Below are the code and all the weights of a small trained network. Each question names an input and a target symbol and asks about switching units off, where a switched-off unit gives its printed mean instead of its output.

import numpy as np


def w(rows, s, z=0):
    codes = np.array(rows[::2]) - 128.0
    scale = np.full(codes.shape[1], s)
    scale[-1] = z or s
    return codes * scale


def f(y):
    return np.maximum(y, 0)


def softmax(a):
    e = np.exp(a - a.max(-1, keepdims=True))
    return e / e.sum(-1, keepdims=True)


def log_softmax(a):
    a = a - a.max(-1, keepdims=True)
    return a - np.log(np.exp(a).sum(-1, keepdims=True))


def net(x, mask):
    ids = ['ΓΔΛΠΦβεζημτψω'.index(c) for c in x.split()]
    T = len(ids)
    res = E[ids] + P[:T]
    u = 0
    for l in range(2):
        q, k, v = (res @ M[l].T for M in (Q, K, V))
        z = softmax(np.where(np.tri(T) > 0, q @ k.T / 3**0.5, -1e9)) @ v
        res = res + np.where(mask[u], z, O[l][:, -1]) @ O[l][:, :-1]
        u += 1
        y = f(res @ A[l][:, :-1].T + A[l][:, -1])
        res = res + np.where(mask[u : u + 8], y, B[l][:, -1]) @ B[l][:, :-1]
        u += 8
    return log_softmax(res[-1] @ U[:, :-1].T + U[:, -1])


Q, K, V, O, A, B = {}, {}, {}, {}, {}, {}
E = w([
[112,73,69,159,45,232,173],'Γ',
[120,135,88,142,198,173,137],'Δ',
[123,125,179,213,75,130,44],'Λ',
[71,158,212,107,62,120,172],'Π',
[28,96,115,120,177,119,152],'Φ',
[149,213,134,165,132,80,185],'β',
[112,187,117,98,127,37,176],'ε',
[43,115,121,140,202,51,126],'ζ',
[111,114,156,132,184,125,67],'η',
[109,83,174,83,134,90,215],'μ',
[192,154,107,91,144,2,131],'τ',
[215,142,104,138,100,107,174],'ψ',
[140,97,71,91,164,128,165],'ω',
],0.019)
P = w([
[170,83,255,73,197,207,66],'0',
[115,102,174,155,168,188,107],'1',
[121,112,150,145,159,188,116],'2',
[140,135,143,143,152,173,92],'3',
[110,121,110,128,90,180,110],'4',
[104,130,96,125,80,174,125],'5',
[110,136,92,112,77,158,133],'6',
[90,126,83,109,56,154,160],'7',
[86,126,68,90,49,145,184],'8',
[107,134,79,137,53,150,149],'9',
],0.0071)
Q[0] = w([
[166,105,91,81,174,175,211],'L0H1',
[134,36,126,217,112,62,174],'L0H1',
[198,235,218,154,86,65,253],'L0H1',
],0.012)
K[0] = w([
[130,124,56,117,210,126,241],'L0H1',
[113,125,113,232,81,103,172],'L0H1',
[178,247,164,70,84,79,245],'L0H1',
],0.011)
V[0] = w([
[134,204,146,27,163,186,122],'L0H1',
[108,67,173,149,145,132,96],'L0H1',
[129,165,75,120,150,207,3],'L0H1',
],0.005)
O[0] = w([
[153,108,153,215,180,112,194,8],'L0H1',
[47,98,72,109,180,172,118,158],'L0H1',
[73,76,42,2,143,118,182,166],'L0H1',
],0.0046,0.0019)
A[0] = w([
[180,77,45,121,204,93,158,85],'L0N1',
[56,51,76,99,242,91,158,255],'L0N2',
[112,174,180,121,73,90,89,217],'L0N3',
[126,135,104,206,234,40,152,93],'L0N4',
[23,39,124,255,128,104,77,191],'L0N5',
[192,104,99,152,126,212,100,67],'L0N6',
[188,158,108,146,193,115,217,216],'L0N7',
[158,125,140,148,80,58,191,24],'L0N8',
],0.0085,0.0024)
B[0] = w([
[110,81,138,187,32,148,155,150],'L0N1',
[165,142,117,129,108,206,95,189],'L0N2',
[168,70,111,149,112,161,227,200],'L0N3',
[84,110,124,5,120,124,141,179],'L0N4',
[133,163,91,51,65,158,106,255],'L0N5',
[152,27,121,122,169,99,218,213],'L0N6',
[215,93,144,133,154,167,130,194],'L0N7',
[99,202,55,165,107,83,69,175],'L0N8',
],0.011,0.0076)
Q[1] = w([
[147,83,7,103,49,211,72],'L1H1',
[96,143,142,155,207,99,123],'L1H1',
[73,135,137,213,60,132,140],'L1H1',
],0.015)
K[1] = w([
[176,220,8,138,154,98,147],'L1H1',
[82,133,152,132,163,177,119],'L1H1',
[95,153,120,150,47,162,164],'L1H1',
],0.015)
V[1] = w([
[219,146,100,112,158,89,118],'L1H1',
[174,101,145,178,85,171,26],'L1H1',
[110,23,110,59,77,6,88],'L1H1',
],0.014)
O[1] = w([
[101,10,147,153,107,46,83,254],'L1H1',
[231,193,19,153,89,92,34,98],'L1H1',
[233,110,132,2,115,54,158,144],'L1H1',
],0.01,0.0084)
A[1] = w([
[73,177,124,43,193,38,159,74],'L1N1',
[100,35,98,181,153,117,201,212],'L1N2',
[1,136,170,132,180,148,152,139],'L1N3',
[123,77,141,116,43,92,197,4],'L1N4',
[2,141,143,236,152,145,105,32],'L1N5',
[14,147,56,166,159,43,119,76],'L1N6',
[198,132,166,200,193,76,165,253],'L1N7',
[131,139,126,249,67,193,164,67],'L1N8',
],0.0082,0.0026)
B[1] = w([
[123,116,144,151,96,215,129,150],'L1N1',
[105,184,117,87,32,129,63,249],'L1N2',
[193,198,255,244,151,43,113,199],'L1N3',
[144,160,159,164,250,152,103,241],'L1N4',
[81,147,21,109,108,64,235,215],'L1N5',
[158,120,81,157,134,212,110,160],'L1N6',
[20,95,61,61,52,237,102,155],'L1N7',
[154,122,190,90,235,95,152,203],'L1N8',
],0.0081,0.021)
U = w([
[147,52,138,162,38,183,245,206],'Γ',
[111,101,98,145,195,94,139,112],'Δ',
[173,164,142,126,37,51,134,88],'Λ',
[166,149,160,153,143,78,154,38],'Π',
[74,160,127,109,162,119,95,101],'Φ',
[29,125,112,88,82,21,151,242],'β',
[103,117,225,135,36,136,111,162],'ε',
[39,168,126,33,101,70,100,1],'ζ',
[127,152,132,142,164,88,71,92],'η',
[120,106,134,150,122,105,139,93],'μ',
[105,83,128,42,142,2,137,166],'τ',
[117,39,112,190,57,118,102,142],'ψ',
[189,88,139,214,148,127,129,83],'ω',
],0.0061,0.0037)

Each question gives the input, a string of symbols that net reads in full, and the target symbol t.
The units are the heads (3 rows each of Q, K, V and O) and the neurons (one row each of A and B). Each row of codes is followed by its name. A weight is (code - 128) times the scale printed after its matrix; where a second scale follows, it is the last column's (O, A, B and U).
mask holds one flag per unit, layer by layer, with each layer's heads first. A switched-off unit (its flag False) gives its mean, the last column of its rows in O or B, instead of its output. The means were averaged over made-up inputs and are rounded, as every weight is.
A unit's drop is (log p(t) with every unit on - log p(t) with that unit switched off) / (log p(t) with every unit on - log p(t) with every unit switched off).
The circuit of an input: a set's keep is (log p(t) with only the set's units on - log p(t) with every unit switched off) / (log p(t) with every unit on - log p(t) with every unit switched off). Starting from the 12 units with the biggest drops (on a tie, the unit counted first), units are removed one at a time, each time the one whose removal leaves the highest keep (on an exact tie, the one counted first), for as long as the keep stays at least 0.8.
units of the circuit, in order: the units of the circuit, biggest drop first
most important unit: the unit with the biggest drop
k most important neurons: the k neurons with the biggest drops, biggest first
input Γ ε η, target ε: most important unit : L1H1
input β Λ Λ Λ Γ ε, target Λ: units of the circuit, in order : (L0N5 L0H1 L1H1)
input Λ τ Δ β Δ, target β: units of the circuit, in order : (L0N1 L1N5 L1H1)
input Λ Γ Δ η, target η: units of the circuit, in order : (L0N1 L1H1 L0N2)
input ε β ε β, target ε: 4 most important neurons : (L0N4 L0N2 L1N5 L0N5)
input Π β ε, target Π: 3 most important neurons : (L0N5 L0N2 L1N3)
input Λ Π β, target Λ: units of the circuit, in order : (L1H1 L0N5 L1N4)
input Λ Λ Γ β, target Λ: 3 most important neurons : (L0N2 L0N5 L1N4)
input Λ β η Γ Λ Γ ε Λ β, target Γ: units of the circuit, in order : (L0H1 L1N3 L0N3)
input ψ Γ Λ Λ Λ Γ Γ Γ Γ, target ψ: units of the circuit, in order : (L0N8 L1H1 L0N7)
input Φ Γ ψ τ Γ, target τ: 2 most important neurons : (L0N8 L0N6)
input Λ ψ Γ ε Λ, target ε: units of the circuit, in order : (L1H1 L1N5)
input Λ Λ ε Λ Λ Λ Δ, target ε: units of the circuit, in order : (L1H1 L1N2 L1N5 L1N3)
input Λ Γ Γ Γ Λ, target Λ: units of the circuit, in order : (L1H1 L0N5 L0N6)
input Γ Γ ε, target Γ: 2 most important neurons : (L0N5 L1N1)
input ε Γ Λ ε, target ε: units of the circuit, in order : (L1H1 L1N5 L1N1)
input Γ τ β β Γ β ω τ Φ, target τ: most important unit : L0N8
input Γ Γ ε Γ β μ β, target Γ: 2 most important neurons : (L0N5 L0N2)
input Γ Γ Γ Π, target Π: 4 most important neurons : (L0N3 L1N3 L1N8 L0N7)
input ε μ β Γ ω, target β: 3 most important neurons : (L1N5 L1N2 L0N7)
input ψ μ Γ Λ ψ Γ Λ Λ Λ, target ψ: 2 most important neurons : (L0N7 L1N3)
input Λ Φ Δ Λ Λ Λ Λ Δ ω, target ω: 2 most important neurons : (L0N1 L0N2)
input ζ Γ Δ, target Δ: most important neuron : (L0N2)
input Γ Γ μ ε, target Γ: units of the circuit, in order : (L1H1 L1N1)
